Here is a tiny trained network, its code and every weight. The questions are about switching its units off for an input and a class, where a switched-off unit gives its printed mean instead of its output.

import numpy as np


def w(rows, s, z=0):
    codes = np.array(rows[::2]) - 128.0
    scale = np.full(codes.shape[1], s)
    scale[-1] = z or s
    return codes * scale


def norm(h):
    return h / np.sqrt((h * h).mean(-1, keepdims=True) + 1e-5)


def f(y):
    return y / 2 * (1 + np.tanh(0.7978845608 * (y + 0.044715 * y**3)))


def log_softmax(a):
    a = a - a.max(-1, keepdims=True)
    return a - np.log(np.exp(a).sum(-1, keepdims=True))


def net(x, mask):
    res = np.array(x, float).reshape(1, 5) / 4 @ E
    u = 0
    for l in range(4):
        y = f(norm(res) @ A[l][:, :-1].T + A[l][:, -1])
        res = res + np.where(mask[u : u + 10], y, B[l][:, -1]) @ B[l][:, :-1]
        u += 10
    return log_softmax(norm(res)[-1] @ U[:, :-1].T + U[:, -1])


A, B = {}, {}
E = w([
[254,134,63,171,53,125,133,98,235],'x0',
[177,223,196,94,85,240,147,119,60],'x1',
[165,22,203,90,99,118,117,34,143],'x2',
[133,84,161,51,139,170,182,233,165],'x3',
[173,96,81,93,165,135,117,99,107],'x4',
],0.0035)
A[0] = w([
[115,188,115,73,111,160,173,113,136,59],'L0N1',
[137,115,203,128,109,193,119,57,110,93],'L0N2',
[145,124,82,126,138,216,94,117,104,180],'L0N3',
[120,162,94,183,174,130,171,171,110,77],'L0N4',
[105,90,182,91,125,131,192,3,149,111],'L0N5',
[129,66,166,151,87,158,142,117,101,6],'L0N6',
[87,153,192,122,172,137,80,106,70,111],'L0N7',
[154,123,126,194,67,143,148,134,167,169],'L0N8',
[95,183,94,157,91,116,40,97,100,128],'L0N9',
[20,122,154,100,155,128,23,134,136,161],'L0N10',
],0.0051,0.0021)
B[0] = w([
[185,173,147,78,122,125,75,188,91,139],'L0N1',
[163,23,197,195,177,149,27,93,167,237],'L0N2',
[103,239,188,199,105,90,192,119,159,192],'L0N3',
[140,120,47,121,195,168,48,125,109,155],'L0N4',
[23,129,113,85,70,170,29,83,153,233],'L0N5',
[131,54,74,9,142,121,75,215,136,116],'L0N6',
[138,143,113,110,72,120,205,68,56,252],'L0N7',
[214,91,33,72,114,79,189,32,43,212],'L0N8',
[105,129,98,117,209,217,159,3,232,220],'L0N9',
[239,28,22,158,129,107,178,83,106,248],'L0N10',
],0.003,0.0021)
A[1] = w([
[139,93,172,57,146,208,186,239,203,52],'L1N1',
[203,126,119,132,78,150,185,129,115,37],'L1N2',
[42,85,146,100,141,110,104,136,2,22],'L1N3',
[160,209,159,119,139,166,93,136,93,54],'L1N4',
[150,64,157,41,155,136,173,243,152,100],'L1N5',
[90,87,178,164,96,54,79,80,133,191],'L1N6',
[99,173,80,173,166,188,127,160,143,93],'L1N7',
[172,55,188,100,136,165,88,207,149,25],'L1N8',
[170,83,195,85,100,124,124,90,137,139],'L1N9',
[150,136,174,145,97,216,150,130,83,5],'L1N10',
],0.0045,0.0011)
B[1] = w([
[106,206,138,82,166,94,132,3,146,236],'L1N1',
[142,132,125,133,102,68,128,123,75,164],'L1N2',
[136,115,93,143,31,102,192,155,92,234],'L1N3',
[136,106,155,163,168,148,73,176,139,183],'L1N4',
[63,185,88,166,111,78,115,53,140,254],'L1N5',
[98,109,137,136,165,193,104,141,152,234],'L1N6',
[82,88,135,75,117,174,109,156,133,162],'L1N7',
[106,122,150,77,156,138,124,110,145,184],'L1N8',
[134,106,121,79,74,176,104,242,118,249],'L1N9',
[142,157,157,143,200,59,106,107,103,194],'L1N10',
],0.0055,0.0019)
A[2] = w([
[88,200,32,121,121,181,93,205,104,55],'L2N1',
[106,220,184,224,138,115,91,217,151,7],'L2N2',
[210,166,101,75,68,78,96,155,188,67],'L2N3',
[158,147,178,102,155,169,133,126,3,200],'L2N4',
[116,199,165,101,175,93,165,152,191,64],'L2N5',
[11,92,153,93,153,112,217,150,30,82],'L2N6',
[192,140,99,172,56,159,150,156,218,203],'L2N7',
[83,152,130,143,158,146,94,49,98,46],'L2N8',
[148,150,144,48,126,122,196,57,202,180],'L2N9',
[106,43,39,171,155,45,112,152,146,107],'L2N10',
],0.0047,0.0013)
B[2] = w([
[102,10,133,84,107,218,36,110,168,157],'L2N1',
[140,89,126,79,76,120,83,142,151,138],'L2N2',
[70,123,51,199,13,163,207,148,48,172],'L2N3',
[206,95,113,130,109,52,201,196,239,252],'L2N4',
[84,172,28,67,141,79,63,123,75,137],'L2N5',
[191,82,36,166,16,116,159,141,83,242],'L2N6',
[157,27,144,74,99,142,186,174,3,202],'L2N7',
[81,227,114,182,104,88,166,100,151,181],'L2N8',
[13,155,93,100,151,160,164,96,34,212],'L2N9',
[162,184,251,95,143,101,185,201,209,244],'L2N10',
],0.0038,0.0028)
A[3] = w([
[123,131,142,253,144,167,94,27,143,153],'L3N1',
[162,159,132,127,89,148,183,138,81,145],'L3N2',
[122,88,226,72,132,66,140,136,190,254],'L3N3',
[139,170,55,164,149,168,146,149,147,108],'L3N4',
[155,122,117,72,134,84,206,128,198,226],'L3N5',
[99,104,87,33,85,147,118,158,171,141],'L3N6',
[131,170,45,151,129,179,113,199,135,110],'L3N7',
[173,187,176,101,101,161,96,151,99,112],'L3N8',
[201,200,206,125,122,160,109,128,99,84],'L3N9',
[15,74,106,145,125,117,138,171,172,221],'L3N10',
],0.0056,0.0013)
B[3] = w([
[35,212,117,13,155,119,167,155,69,232],'L3N1',
[82,1,77,213,140,90,219,112,167,225],'L3N2',
[160,189,93,158,138,117,53,209,134,237],'L3N3',
[121,98,229,76,40,125,99,113,96,171],'L3N4',
[129,167,139,194,188,119,151,140,61,253],'L3N5',
[98,164,154,126,138,196,101,63,110,217],'L3N6',
[150,29,217,67,81,142,59,94,111,168],'L3N7',
[117,57,96,190,215,118,150,127,251,174],'L3N8',
[158,207,102,177,253,22,104,192,188,195],'L3N9',
[219,160,165,140,147,165,112,117,164,243],'L3N10',
],0.0046,0.0028)
U = w([
[158,60,73,179,29,107,250,132,34,253],'0',
[23,246,105,62,146,116,160,40,88,123],'1',
[205,144,160,208,220,71,121,215,211,51],'2',
[119,56,178,61,75,254,12,129,133,63],'3',
],0.0086,0.00066)

Each question gives the input, the list of numbers given to net, and the class t.
The units are the neurons (one row each of A and B). Each row of codes is followed by its name. A weight is (code - 128) times the scale printed after its matrix; where a second scale follows, it is the last column's (A, B and U).
mask holds one flag per neuron, layer by layer. A switched-off neuron (its flag False) gives its mean, the last column of its row in B, instead of its output. The means were averaged over made-up inputs and are rounded, as every weight is.
A unit's drop is (log p(t) with every unit on - log p(t) with that unit switched off) / (log p(t) with every unit on - log p(t) with every unit switched off).
The circuit of an input: a set's keep is (log p(t) with only the set's units on - log p(t) with every unit switched off) / (log p(t) with every unit on - log p(t) with every unit switched off). Starting from the 12 units with the biggest drops (on a tie, the unit counted first), units are removed one at a time, each time the one whose removal leaves the highest keep (on an exact tie, the one counted first), for as long as the keep stays at least 0.8.
circuit, biggest first: the units of the circuit, biggest drop first
top k neurons: the k neurons with the biggest drops, biggest first
top k neurons in layer l: the k neurons of layer l with the biggest drops, biggest first
drop when u is switched off: that unit's drop, to one decimal
input [8,-1,-7,8,-6], class 0: circuit, biggest first	[L2N7]
input [3,-6,-6,6,2], class 1: top 2 neurons in layer 1	[L1N1; L1N9]
input [6,1,-8,5,-1], class 3: circuit, biggest first	[L2N1; L3N7]
input [-6,7,-1,-4,-4], class 2: top 3 neurons in layer 1	[L1N4; L1N10; L1N5]
input [-7,7,3,2,2], class 0: circuit, biggest first	[L1N3; L2N6]
input [-8,8,0,-1,1], class 0: top 2 neurons in layer 0	[L0N7; L0N10]
input [4,-4,-6,-6,-5], class 1: top 2 neurons in layer 3	[L3N1; L3N3]
input [-7,-3,6,-5,-2], class 0: top 2 neurons	[L1N3; L0N7]
input [-2,5,3,-4,5], class 2: top 2 neurons in layer 1	[L1N5; L1N9]
input [0,-1,6,-5,5], class 3: top 2 neurons in layer 0	[L0N2; L0N6]
input [-1,5,-5,-3,4], class 2: top 4 neurons in layer 1	[L1N9; L1N5; L1N10; L1N6]
input [-7,-6,4,8,-4], class 1: top 3 neurons in layer 1	[L1N1; L1N5; L1N8]
input [-6,3,-7,-6,6], class 3: top 2 neurons	[L2N1; L3N7]
input [1,3,8,-7,-1], class 3: circuit, biggest first	[L0N2]
input [-7,3,-7,4,-6], class 0: top 3 neurons	[L2N6; L1N3; L0N7]
input [-7,-6,-8,-3,3], class 3: top 4 neurons in layer 1	[L1N7; L1N10; L1N2; L1N1]
input [-8,4,-8,4,5], class 0: top 3 neurons	[L2N6; L1N3; L0N7]
input [-2,-6,7,-5,-5], class 3: top 2 neurons	[L0N5; L2N4]
input [4,3,-8,8,-5], class 1: top 2 neurons	[L1N1; L1N9]
input [4,-5,1,-8,-3], class 1: circuit, biggest first	[L3N1]
input [0,4,0,3,-2], class 2: top 4 neurons in layer 1	[L1N4; L1N10; L1N9; L1N2]
input [8,2,-6,1,-6], class 0: drop when L0N8 is switched off	0.3
